[[ -1   9 -15  14 -18  10  -4 -12   6 -37  25  -5  -9   6  -9 -12]
 [ -3   9  -1  -2  -6  -1  -7  -2 -11   0 -20  35   0   4 -20  -7]
 [ 10  32   5  -3  -9  11  17   1  -4  -9  34 -22  -1  -1  24 -14]
 [ -4  11  -5   2 -12   2  -8  -6 -13 -10 -10  31  -4   6 -21 -13]]
->
[[ -1   9 -15  14 -18  10  -4 -12   6 -37  25  -5  -9   6  -9 -12]
 [ -4  11  -5   2 -12   2  -8  -6 -13 -10 -10  31  -4   6 -21 -13]
 [ -3   9  -1  -2  -6  -1  -7  -2 -11   0 -20  35   0   4 -20  -7]
 [ 10  32   5  -3  -9  11  17   1  -4  -9  34 -22  -1  -1  24 -14]]

[[ -6   4 -15 -21   1   9   0 -20 -11 -20  -4  -3   1   9 -10  17]
 [ 14  11  16  15  -9 -26  26  13  18  18 -38   1  -8 -15  21 -14]
 [-20   7 -26 -27   9  19  10 -26  -7 -29  -7  -2   3   1   1  20]
 [ 18   7  20  16  -7 -26  10  12  11  20 -27  -4  -9 -10  11 -12]]
->
[[-20   7 -26 -27   9  19  10 -26  -7 -29  -7  -2   3   1   1  20]
 [ -6   4 -15 -21   1   9   0 -20 -11 -20  -4  -3   1   9 -10  17]
 [ 14  11  16  15  -9 -26  26  13  18  18 -38   1  -8 -15  21 -14]
 [ 18   7  20  16  -7 -26  10  12  11  20 -27  -4  -9 -10  11 -12]]

[[-16  -4 -15  -3  -8 -17 -17 -13  -9 -12  -6   0 -10 -16 -16]
 [-30  -6  -8 -17 -10 -32  -4 -13  10 -12 -14 -23 -17 -26  15]
 [  0   6 -25  -2  -3   5 -12  -1  -3 -15   0  -5  -6 -13  -7]
 [-10   9  25  25  -7  -8 -21  -5  31 -13  -7 -27   7  19   3]
 [  8  -3 -43   6   8   8 -30  -1 -16 -23  10  -4  -8 -16 -36]]
->
[[  8  -3 -43   6   8   8 -30  -1 -16 -23  10  -4  -8 -16 -36]
 [  0   6 -25  -2  -3   5 -12  -1  -3 -15   0  -5  -6 -13  -7]
 [-16  -4 -15  -3  -8 -17 -17 -13  -9 -12  -6   0 -10 -16 -16]
 [-30  -6  -8 -17 -10 -32  -4 -13  10 -12 -14 -23 -17 -26  15]
 [-10   9  25  25  -7  -8 -21  -5  31 -13  -7 -27   7  19   3]]

[[ -2  20   1   6  -1 -45 -20  11  12  13  10 -17   4   2]
 [-22 -14  -5 -15 -12  13  -4  -3   3  -6   7 -30  -3  -1]
 [ -3  -3   4   1   8 -15 -25  10  -4  11   3   8  13  15]
 [  4  18 -21   2  16   1  13  14   2  -1  -7   5   7 -12]
 [-13 -10   8   0   0   3 -15   1  -4   1   2  -9  -9  -1]]
->
[[  4  18 -21   2  16   1  13  14   2  -1  -7   5   7 -12]
 [-22 -14  -5 -15 -12  13  -4  -3   3  -6   7 -30  -3  -1]
 [ -2  20   1   6  -1 -45 -20  11  12  13  10 -17   4   2]
 [ -3  -3   4   1   8 -15 -25  10  -4  11   3   8  13  15]
 [-13 -10   8   0   0   3 -15   1  -4   1   2  -9  -9  -1]]

[[  0   1  -5  38   8  27   5  23  -9 -18 -11  -6]
 [  2  -5  -9  -7 -13  13  -1  -7  -9  -5  -8   7]
 [ -1  -5  -6  -2  -8  13  14  -8 -15   2   8   0]
 [  0  -3  -3  -5  -3   4   5  -3  -5  -9  -1   0]
 [  5 -11 -16 -18 -29  27  -4 -15 -20 -12 -23  16]
 [  0   0   1  18   2   6   1   5  -2  -6   3   0]
 [  0   2  -1  26   5  15   2  12  -5 -15  -9  -3]
 [  0   2   0  19   6  20   4  18  -6 -17  -9  -4]]
->
[[  5 -11 -16 -18 -29  27  -4 -15 -20 -12 -23  16]
 [  2  -5  -9  -7 -13  13  -1  -7  -9  -5  -8   7]
 [ -1  -5  -6  -2  -8  13  14  -8 -15   2   8   0]
 [  0   1  -5  38   8  27   5  23  -9 -18 -11  -6]
 [  0  -3  -3  -5  -3   4   5  -3  -5  -9  -1   0]
 [  0   2  -1  26   5  15   2  12  -5 -15  -9  -3]
 [  0   2   0  19   6  20   4  18  -6 -17  -9  -4]
 [  0   0   1  18   2   6   1   5  -2  -6   3   0]]

[[ -6  29  -2 -13 -11   0 -24 -10]
 [ -6   8 -24   3 -18   9  -3   7]
 [-11  14   3  -4   1  11 -27 -42]
 [-18  -6  18 -23   3  -6  19  19]]
->
[[ -6   8 -24   3 -18   9  -3   7]
 [ -6  29  -2 -13 -11   0 -24 -10]
 [-11  14   3  -4   1  11 -27 -42]
 [-18  -6  18 -23   3  -6  19  19]]
